(in the rows, 128 means zero)
Each row is followed by its group and then its class within the group.
[117 155 122 131 120 136 127 106 126 119 116 125 102 152 127 120 125 128
 110  81  98 144 169 132 135 125 122 131 141 116 113 131 117 123 126 129
 133 121 118 138 150 113 115 124 117 136 138 143 133 118 134 118 122 111
 147 125 121 128 115 134 128 124 125 127 148 155 105 125 112 133 114 124
 119 120  99 110 132 108 108 130 146 122 149 113 134 122 126  98 133 120
 124 128 137 136 123 109 114 126 132 117 143 124 179 128 148 129 122 127
 132 121 123 120 121 115 138 126 136 124 116 126 115 143 105 117 119 128
 126 124 114 122 131 144 155 147 144 130 125 127 133 153 146 121 130 149
 127 117 134 133 140 148 117 139 128 112 118 131 126 167 122 137 118 114
 209 123 128 132 132 116 124 137 155 148 130 119 117 120 137 112 132 102
 137  93 130 127 133 134 162 116]  q604 > V
[121 209 118  69 128 167 138 147 114 170 121 138 120 113 126 123 112 144
 167 139  48 110  91 135 103 157 155  71 116 118 156 144 127 112 109 119
 129 121 188 153 101 140 139  83 136 136 122 153 129 135 128 160 119 115
 138 170 143 125 143 140 126 124 123 137 105  66 182 123 141 115 127 185
 141 148 123 137 165 119  91  98 112 115 138 109 133 125 105  87 148  76
 150 128 189  85 113  95 147  75 100 135 126 139 147 123 147 134 103 212
 126 136 135 144 163 130 155 148 157 121 133 123 122 140 202 125 132 131
 156 103 111 148 149  89 159 156 105 151 131 124 154 107  82 128 154 134
 163 121 131 108 139 144 144 118 138 141 133 129 129 109 117  82 137 137
 153 144 116 160 140 131 110 113 190 140 159 147 157  94 102 161  65 123
 128 181 131 160 124 127 140 119]  Q523 > T
[115 190 104 138 125 111 126 132 136  75 111 126  91 181 145 119 135 118
 130 123 110 154 226 138 125 130 101 122 147 129 115 159 107 102 111 127
 158 126 113 143 194 134 111 137  98 158 137 147 147 126 116 100 137 114
 159 132 154 117 108 139 129 138 129 121 138 172  69 114  82 118 123 160
 113 127  95  86 187 114 131 144 169 112 154 117 159 119  98  89  92 104
 149 123 133 143 114 130 125 129  84 124 132  80 143 120 122 129 101 151
 144 135 146 142 152  93 157 127 143 107 102 132 117 122 135 137 116 113
 135 132  78 122 136 166 164 158 152 131 121 139 118 181 112 129 166 120
 150 115 145 121 123 176 123 124 137  97 134 149 128 185  96 104 105 111
 252 122 112 128 145 112 120 138 207 182 147 138 112 104 180 143 120 133
 135  95 117 124 127 145 163  62]  q604 > P
[121 167 113 121 128 138 112 107 152 122 124 128 122 144 108 123 127 125
 136  83 104 153 176 136 133 130 129 110 134  98 123 137 111 114 135 127
 140 164 151 134 162 114 106 100 105 151 128 156 145 132 129 115 131 122
 122 139 148 137 117 124 135 123 136 138 133 131 106 120 113 122 126 138
 118 117 103 104 147 109 111 126 113 109 166 106 131 123 114  80 119 110
 145 137 130 130 120 102 120 124 124 125 138 133 177 124 153 132 124 172
 139 130 151 127 135 117 132 126 129 113 117 144 114 135 125 110 118 132
 134 136  96 122 134 122 157 142 131 136 126 148 123 136 127 128 148 131
 138 133 143 115 134 175 135 127 145 101 127 138 128 165 112  99 117 114
 198 110 125 157 133 130 152 134 191 161 117 120 129  93 131 125 124 111
 123 131 126 137 122 134 173 122]  q604 > V
[128 171 128 103 121 144 163 133 120 148 123 138 111 120 137 121 126 147
 152 118  89 120 115 128 119 155 143 106 136 121 147 136 139 116 106 125
 123  94 159 147 104 133 134  97 140 137 137 147 125 127 127 159 104 127
 152 159 129 119 145 141 121 129 119 125 111  96 174 124 143 114 140 154
 142 147 119 134 143 130 104 120 114 128 132 115 138 124 125 104 145 102
 128 124 173 109 108 107 152  85 110 132 108 116 118 126 132 131 101 158
 123 126 118 145 151 129 150 144 158 132 127 117 128 136 165 123 133 138
 141 113 151 140 138 118 149 151 118 141 130 132 152 115  97 119 154 135
 132 118 120 123 131 130 127 118 119 152 129 131 123 110 117 103 131 145
 134 142 127 130 143 109 110 118 153 130 153 146 152 116 113 152 109 141
 133 142 126 153 127 140 116 118]  Q523 > T
[118 179 124 131 122 143 120 129 132 139 107 123 131 139 109 128 125 117
 115  72  84 142 187 131 126 127 133 117 138 102 116 120 112 122 144 122
 147 151 141 137 163 107 109 128 113 125 116 145 133 125 137 116 135 114
 118 120 129 134 104 116 131 103 140 126 151 136  82 120  92 125 120 119
 127 112  86 132 135 105 116 127 118 119 160 113 121 123 122 102 123 106
 128 139 127 134 133  94 105 140 141 123 147 143 199 127 230 136 136 143
 135 129 140 109 128 137 123 125 117 115 126 125 108 138 121 108 129 129
 131 130 102 114 122 125 153 149 114 127 119 136 145 131 155 126 123 127
 144 122 158 119 151 149 135 150 143 102 114 126 132 161 124 121 134 114
 186 109 127 163 126 134 148 131 176 146 121 112 128  94 124 124 127  83
 119 130 132 130 127 126 196 135]  q604 > V
[136  97 130 125 142 134 116 162 124 176 145 134 183  97 116 143 132 111
 133 154 146 135  84 109 124 111 135 126 105 129 152 106 140 146 154 121
 132 149 149 116 109 140 138 140 143 119 104  97 125 137 145 131 134 138
  79 136 129 144 136 104 133 116 139 136 123  98 141 132 134 124 145 102
 138 110 149 159  94 124 148 119 126 151 117 154 115 141 131 167 130 133
 126 137  94 113 141 125 130 159 142 138 118 174 103 130 123 125 162 107
 123 133 157 113 119 154  90 112 100 132 157 128 134 103 153 148 143 133
 118 131 122 120 119  88 102  95  76 117 126 129 140  88 138 135  93  96
 124 134 123 131 147  88 141 142 128 125 147 112 138 104 133 117 156 116
  22 120 124 143 114 168 165 118 111  91 123 113 150 146  95 119 130 125
 107 181 133 122 124 106 126 154]  q57 > C
[133  95 134 136 143 138 118 146 128 166 143 123 180 108 120 141 139 107
 147 144 153 131 113 110 123 117 128 139 111 133 136 117 129 148 155 120
 127 159 125 111 113 140 140 144 138 121 109 109 130 137 132 120 132 139
  82 120 131 141 129 112 134 122 136 136 127 122 124 131 136 131 144 108
 124 111 146 139  96 127 164 123 103 142 110 150 113 135 136 156 123 135
 124 119  88 128 142 125 126 165 143 138 112 150 114 132 122 131 158 110
 125 135 155 114 122 158  95 117 100 128 143 122 132 105 143 143 138 139
 111 144 129 115 125  99  94  96  88 117 123 132 132  94 140 131 100 103
 129 138 122 134 144 103 141 138 133  87 141 115 137 112 137 113 143 120
  46 114 128 134 111 158 158 124 131 104 114 116 135 137 109 116 136 121
 105 151 130 121 124 110 125 156]  q57 > C
[140  78 141 120 147 135 114 143 130 151 152 133 175  92 123 140 128 112
 145 151 155 133  97 112 131 117 132 131 112 135 136 130 128 128 153 124
 124 149 137 111 126 126 138 137 125 129 111 109 128 140 121 125 144 138
  90 121 137 152 127 109 135 124 140 130 117  98 137 128 123 125 134 110
 128 118 158 142 116 130 158 119 113 139  95 157 110 143 132 145 117 156
 139 131  86 122 140 143 126 169 132 145 130 151  70 130 141 121 154 108
 130 132 147 119 124 166  95 115 106 130 138 142 130 102 146 141 136 127
 121 140 119 121 129  99 106 100  86 126 139 122 104  98 135 133 113 106
 128 143 134 129 143 116 131 132 132 126 147 121 137 116 129 111 140 121
  18 114 127 133 112 163 173 124  92 104 109 116 145 142 102 126 146 140
 116 175 125 116 124 116  96 143]  q57 > C
[126 169 116  87 126 130 132 139 128 116 134 125 108 129 140 116 116 132
 152 181 120 108 110 134 114 144 138  93 123 121 144 151 130 110 105 121
 124 124 159 142 132 141 134 102 119 136 128 140 132 133 113 150 143 116
 136 144 151 121 136 136 128 138 125 133  97  75 158 125 125 112 138 177
 148 150 136 119 179 137 117 125 140 114 125 127 137 133 109 117 123 111
 153 122 166 107 114 129 147  90 101 142 136 112  85 118 119 123 111 186
 132 130 129 152 156 111 161 135 145 118 122 143 127 120 180 135 127 114
 154 120 111 141 143 118 144 139 122 144 133 120 120 122  75 135 166 116
 149 132 134 115 113 149 128 112 128 136 134 137 132 111 122  91 120 139
 128 142 116 134 140 127 122 113 145 138 147 154 126 115 129 168  97 153
 129 190 125 142 118 134 111  98]  Q523 > W
[116 185 114 136 126 131 133 149 127 130 109 136 134 152 132 131 133 115
 122 104  86 141 191 126 135 138 119 112 133 117 129 133 112 113 126 129
 146 124 124 132 166 128 121 137 121 140 123 139 134 121 136 102 143 120
 143 142 141 121 115 127 119 120 137 125 153 153  90 127  96 116 126 131
 118 118  98 119 157 103 123 136 160 126 143 120 144 118 103 119 110  92
 137 131 131 125 133 116 116 141 102 128 121 121 160 127 133 135 117 139
 135 140 143 108 136 131 130 126 133 118 125 110 121 133 141 125 123 133
 123 128  87 123 129 136 145 162 125 128 116 135 149 151 140 132 116 119
 146 110 140 121 141 142 134 135 137 108 127 135 131 157 125 129 132 111
 216 128 122 130 141 129 122 132 192 160 143 123 119 105 154 138 116  96
 125 104 125 126 131 125 166 105]  q604 > P
[123 151 129 103 119 142 132 126 118 136 125 136  98 114 128 120 117 145
 145 151 108 108  94 144 112 149 137 107 121 132 132 141 128 126 109 124
 121 129 139 138  99 144 134 102 139 122 132 142 128 127 132 145 122 123
 143 134 131 114 135 142 129 138 120 131 108 107 172 126 151 128 132 166
 134 153 139 131 137 139 107 123 109 115 135 114 124 122 126 114 136 108
 132 123 159 117 124 124 137  85 123 130 123 130 142 120 129 123 114 183
 123 127 121 146 138 119 151 140 142 127 125 124 127 133 153 121 124 127
 145 111 138 139 144 123 131 137 143 144 134 128 132 118 102 131 144 142
 141 128 128 128 113 142 134 117 131 147 123 132 124 107 125 121 126 143
 146 144 129 135 137 120 106 121 151 131 139 151 128 123 125 143  97 133
 142 142 129 147 126 136 115 132]  Q523 > W
[132  94 140 126 149 136 112 151 122 164 146 134 176 108 125 140 133 113
 142 152 140 131  97 110 130 116 130 130 115 138 143 121 131 139 150 122
 127 151 133 109 117 135 140 145 134 125 113 106 128 135 128 125 140 138
  89 128 134 145 132 113 128 121 135 132 122 109 140 123 123 125 142 111
 125 120 153 147 109 125 157 121 118 140 101 140 115 137 131 152 124 142
 132 135  95 116 158 134 130 160 124 132 114 159  94 131 128 123 151  81
 133 134 153 111 121 159  97 114 104 131 144 127 134 105 149 136 135 134
 122 138 114 122 125  97 101  96  90 116 122 124 128  98 139 134  97 113
 128 134 125 132 141 100 136 133 129 124 145 117 139 113 131 114 145 112
  46 118 123 132 116 161 164 123 122 105 115 115 139 147 106 117 134 128
 114 156 132 126 125 113 105 150]  q57 > C
[130 158 128  99 115 136 141 143 121 109 121 118 100 122 130 119 110 135
 152 161 114  82 112 145 107 161 143 108 128 140 119 163 121 113  93 124
 111 121 133 142 120 137 131 114 126 109 130 139 124 134 123 148 136 122
 154 106 118 102 125 148 135 134 127 124 102 100 155 130 147 125 125 183
 146 160 130 123 163 149 122 137  95 109 142 119 116 124 122 120 120 123
 138 121 167 116 132 133 138  92 116 132 135  83 101 123 122 117 104 188
 132 128 110 155 159 139 160 150 147 124 110 129 131 132 161 110 127 119
 157 112 144 140 147 138 134 142 130 147 125 128 123 126  99 124 165 132
 153 140 134 121 108 150 124 105 126 160 124 133 125  95 123 117 115 174
 126 146 129 121 137 123  91 114 109 142 133 171 129 128 137 177  98 140
 140 157 122 146 117 142  92 116]  Q523 > H
[124 159 124 109 113 122 133 134 117 126 112 126 108 121 137 119 123 143
 125 163 110 112 109 139 119 143 133 111 121 124 138 132 130 131 109 131
 125 112 122 138 111 151 134 124 134 124 133 135 121 120 132 145 134 122
 150 147 131 112 133 143 121 138 121 131 120 120 156 126 138 123 132 166
 131 141 131 124 142 137 107 129 136 118 133 116 133 119 125 129 133  97
 134 124 163 124 130 127 140  88 121 122 122 126 148 125 106 134 113 175
 132 131 116 137 134 103 151 141 145 133 127 114 131 136 150 127 126 122
 139 117 133 138 141 134 129 148 150 144 131 132 147 131  97 129 141 142
 135 124 124 130 114 139 130 115 129 139 125 134 126 111 129 133 128 136
 170 144 126 122 136 107  92 124 153 137 148 145 123 116 141 138  93 138
 140 125 128 147 133 129 123 122]  Q523 > W
[129  97 127 135 144 118 116 148 133 127 144 129 162 126 127 140 134 118
 142 152 164 134 129 114 126 121 124 142 122 142 133 131 123 128 144 124
 127 142 127 112 137 130 137 148 122 133 118 105 131 140 120 113 142 139
  99 116 142 133 130 110 133 126 137 118 120 124 113 125 119 122 137 108
 127 116 145 129 128 130 167 126 126 142 110 150 129 140 125 150 107 147
 133 130  92 130 132 145 128 165 121 138 124 128  79 127 125 128 143 103
 124 133 150 129 130 141 112 124 106 127 133 143 132 110 132 146 133 124
 126 139 111 118 124 121 115 106 100 116 124 127 105 119 131 137 121  98
 126 137 129 131 133 109 131 137 124 121 143 125 136 122 127 112 130 120
  69 117 122 124 118 152 156 130 108 117 116 125 134 145 130 118 140 142
 114 151 113 112 122 120 116 121]  q57 > C
[126 162 124  93 125 143 140 138 121 136 132 137 116 125 140 121 111 144
 148 142 100 116 100 134 123 150 143 103 122 127 140 142 129 118 106 125
 124 116 154 143 108 137 134  92 136 136 130 145 131 131 123 151 119 122
 138 145 138 124 139 139 130 137 123 133 100  94 171 125 140 121 133 165
 141 147 135 127 148 132 109 125 108 123 134 121 133 127 111 105 136 120
 137 121 161 111 113 115 138  95 110 132 123 130 117 127 139 127 110 171
 124 127 129 148 149 123 144 139 152 125 129 131 125 129 168 125 128 126
 145 114 131 142 142 116 147 139 122 133 131 123 127 120  94 129 156 134
 137 136 128 120 122 138 133 118 130 137 133 136 130 112 120 100 123 144
 136 141 124 143 137 127 115 119 145 136 145 149 143 118 117 153 100 146
 131 151 128 144 117 134 121 120]  Q523 > T
[124 159 123  96 109 126 129 114 117 124 121 127  95 118 129 114 115 147
 115 160 106 118  95 141 123 144 134  99 123 121 137 127 128 123 108 135
 129 129 136 141 110 143 126  96 129 128 144 142 128 123 131 144 123 119
 145 155 130 122 141 148  90 139 122 138 119 106 160 131 136 129 128 171
 134 143 139 125 144 139  91 125 145 111 129 106 138 120 123 114 146 100
 134 126 176 112 120 124 135  60 113 122 146 138 164 124 120 133 107 191
 126 129 116 139 127  83 164 133 147 134 131 132 128 145 152 120 121 119
 146 115 120 141 146 131 135 150 164 144 138 123 137 137  92 133 138 151
 135 123 127 125 110 147 130 112 135 127 124 138 125 114 126 133 120 130
 195 148 126 134 140 108 103 129 154 141 146 132 123 110 132 129  84 131
 146 128 125 148 126 118 125 128]  Q523 > W
[123 183 125  99 112 139 144 134 120 131 116 146 113 126 134 126 122 150
 152 119  84 109 113 133 112 151 143 103 130 128 146 143 129 103 104 134
 129 101 164 144 113 133 131  90 133 147 136 147 129 131 127 133 118 130
 151 163 137 108 140 135 117 136 130 129 113 105 167 128 137 109 125 161
 139 138 121 128 162 122  98 128 122 123 141 113 147 123 104 110 145  97
 136 121 170 103 103 115 147  93  88 132 123 119 114 126 146 137  98 163
 131 132 119 151 147 115 154 142 157 126 130 130 122 135 145 120 128 124
 151 101 130 141 145 123 161 165 131 139 126 119 128 138 101 134 152 142
 146 124 129 120 126 137 146 118 122 141 126 143 129 111 110 113 122 146
 182 147 124 140 151 110  81 122 153 150 152 146 138 120 141 156  95 137
 126 130 127 145 124 140 130 110]  Q523 > T
[130 156 125 102 114 133 137 141 122 125 117 123 104 103 119 119 114 136
 138 148 112  93  98 144 109 155 140 103 124 131 128 133 133 128 105 124
 124 128 142 128  98 136 129 108 133 102 127 142 123 133 125 146 128 123
 140 122 125 106 130 142 132 127 125 133 104  98 161 131 160 123 128 168
 150 151 125 134 140 151 114 130  94 110 140 114 114 124 132 135 135 108
 129 131 174 124 134 126 140  86 135 124 138 113 129 129 112 131 114 179
 128 135 113 148 148 127 160 147 137 125 118 128 134 142 145 110 134 125
 161 116 157 140 138 130 130 144 130 136 130 134 138 121 108 130 139 130
 141 139 126 125 110 135 131 121 130 158 113 128 123  77 135 129 122 171
 125 141 135 148 135 118  90 114 112 130 141 160 135 125 128 157 101 127
 136 158 130 158 121 140 116 141]  Q523 > H
[139  66 155 146 137 139 127 150 112 181 136 145 198  96 123 150 139 119
 134 108 151 123  88 102 129 111 134 150 111 150 136 106 137 158 161 132
 123 132 105 104  83 122 146 165 155 110 113  96 115 124 147 110 128 142
  99 123 106 138 133 113 124 117 136 131 148 141 141 130 149 138 131  84
 114 107 156 169  68 129 154 129 102 157  97 151 109 132 145 177 132 148
 102 128  80 129 158 142 117 187 149 136  98 170 109 138 142 131 156  60
 117 135 143 103  97 187  77 123 102 151 152 117 144 116 114 136 143 155
 105 130 155 113 116  99  89  99  94 103 120 130 142 107 185 135  66 127
 108 130 110 144 138  68 140 139 125 143 131 116 139  97 140 162 162 123
  32 122 143 117 113 151 131 125  91  90 108 103 120 160 112 108 157  99
 119 101 131 113 126 109  97 174]  q57 > C
[131 115 133 118 152 150 120 150 125 192 150 140 176 113 128 139 127 125
 168 134 122 136  92 108 123 128 133 122 110 140 149 127 133 127 149 120
 129 126 157 124 109 131 144 128 139 140 114 110 132 140 126 132 124 139
  94 140 134 141 140 110 136 122 128 129 121  95 151 129 130 123 142 109
 131 120 149 150 113 112 146 114 116 146 108 148 123 140 120 132 132 134
 124 129  98 107 121 117 133 160 118 140 113 147  85 127 155 124 140  97
 125 131 158 123 129 169  90 120 119 129 160 134 127 101 163 147 140 140
 123 129 118 132 129  84 115  99  79 121 125 121 123  93 133 128 113 112
 129 133 123 124 158 100 144 138 135 125 148 119 139 122 123  92 150 112
  46 121 118 137 121 161 162 122 134 104 129 125 155 138  93 134 135 131
 119 161 131 117 122 112 121 135]  q57 > X
